Below are the code and all the weights of a small trained network. Each question names an input and a class and asks about switching units off, where a switched-off unit gives its printed mean instead of its output.

import numpy as np


def w(rows, s, z=0):
    codes = np.array(rows[::2]) - 128.0
    scale = np.full(codes.shape[1], s)
    scale[-1] = z or s
    return codes * scale


def f(y):
    return y / 2 * (1 + np.tanh(0.7978845608 * (y + 0.044715 * y**3)))


def log_softmax(a):
    a = a - a.max(-1, keepdims=True)
    return a - np.log(np.exp(a).sum(-1, keepdims=True))


def net(x, mask):
    res = np.array(x, float).reshape(1, 3) / 4 @ E
    y = f(res @ A[0][:, :-1].T + A[0][:, -1])
    res = res + np.where(mask, y, B[0][:, -1]) @ B[0][:, :-1]
    return log_softmax(res[-1] @ U[:, :-1].T + U[:, -1])


A, B = {}, {}
E = w([
[129,140,111,124,109,10,225],'x0',
[97,205,94,226,174,170,146],'x1',
[197,139,111,148,172,172,207],'x2',
],0.011)
A[0] = w([
[89,112,145,131,124,111,139,196],'n1',
[168,106,114,98,134,147,178,151],'n2',
[126,106,131,121,129,132,78,254],'n3',
[118,172,151,155,99,140,191,224],'n4',
[147,97,123,81,123,174,5,240],'n5',
[102,138,120,130,116,139,120,125],'n6',
[125,157,123,172,131,114,161,192],'n7',
[140,133,125,132,136,162,145,73],'n8',
[152,108,127,91,126,130,136,181],'n9',
[118,126,120,114,105,48,81,225],'n10',
[144,148,114,115,121,99,114,242],'n11',
[127,151,113,110,104,131,122,101],'n12',
[127,113,129,171,127,115,124,136],'n13',
[134,162,80,147,188,97,138,68],'n14',
[132,122,146,141,105,141,128,44],'n15',
[134,146,137,124,134,123,135,16],'n16',
[142,155,119,163,145,141,222,242],'n17',
[126,133,123,129,136,96,117,234],'n18',
],0.019,0.0023)
B[0] = w([
[94,87,120,110,102,101,113,149],'n1',
[135,121,114,84,252,118,140,170],'n2',
[102,133,155,148,94,167,183,175],'n3',
[153,151,92,180,128,92,147,177],'n4',
[166,125,251,154,94,220,136,248],'n5',
[165,123,138,130,95,122,173,139],'n6',
[159,151,88,132,55,118,137,177],'n7',
[109,114,113,119,138,151,50,149],'n8',
[128,131,153,82,165,96,186,162],'n9',
[76,154,187,98,92,24,124,198],'n10',
[88,142,132,90,137,124,126,148],'n11',
[117,162,117,100,111,146,129,129],'n12',
[162,131,116,110,100,117,156,136],'n13',
[143,129,85,158,46,136,148,173],'n14',
[143,154,146,122,150,134,102,127],'n15',
[117,120,125,154,148,120,117,126],'n16',
[173,111,4,135,160,149,99,214],'n17',
[87,125,134,138,152,97,125,147],'n18',
],0.021,0.019)
U = w([
[48,157,150,59,75,19,116,103],'0',
[175,98,92,65,207,107,160,78],'1',
[151,101,248,94,124,198,158,202],'2',
[171,165,2,157,106,94,92,207],'3',
[162,104,102,137,152,187,46,3],'4',
],0.0093,0.0022)

Each question gives the input, the list of numbers given to net, and the class t.
The units are the neurons (one row each of A and B). Each row of codes is followed by its name. A weight is (code - 128) times the scale printed after its matrix; where a second scale follows, it is the last column's (A, B and U).
mask holds one flag per neuron, in row order. A switched-off neuron (its flag False) gives its mean, the last column of its row in B, instead of its output. The means were averaged over made-up inputs and are rounded, as every weight is.
A unit's drop is (log p(t) with every unit on - log p(t) with that unit switched off) / (log p(t) with every unit on - log p(t) with every unit switched off).
The circuit of an input: a set's keep is (log p(t) with only the set's units on - log p(t) with every unit switched off) / (log p(t) with every unit on - log p(t) with every unit switched off). Starting from the 12 units with the biggest drops (on a tie, the unit counted first), units are removed one at a time, each time the one whose removal leaves the highest keep (on an exact tie, the one counted first), for as long as the keep stays at least 0.8.
units of the circuit, in order: the units of the circuit, biggest drop first
top k neurons: the k neurons with the biggest drops, biggest first
drop when u is switched off: that unit's drop, to one decimal
input [3,-7,4], class 1: units of the circuit, in order	n2
input [6,-4,2], class 1: top 2 neurons	n2, n17
input [-8,1,8], class 4: top 2 neurons	n8, n10
input [-5,6,1], class 4: top 2 neurons	n10, n8
input [1,-8,5], class 1: top 2 neurons	n5, n2
input [7,-4,2], class 1: top 2 neurons	n2, n17
input [8,4,-4], class 3: drop when n17 is switched off	0.8
input [5,-3,2], class 1: drop when n2 is switched off	0.3
input [1,-5,-3], class 0: drop when n10 is switched off	2.5
input [8,4,6], class 3: drop when n5 is switched off	0.0
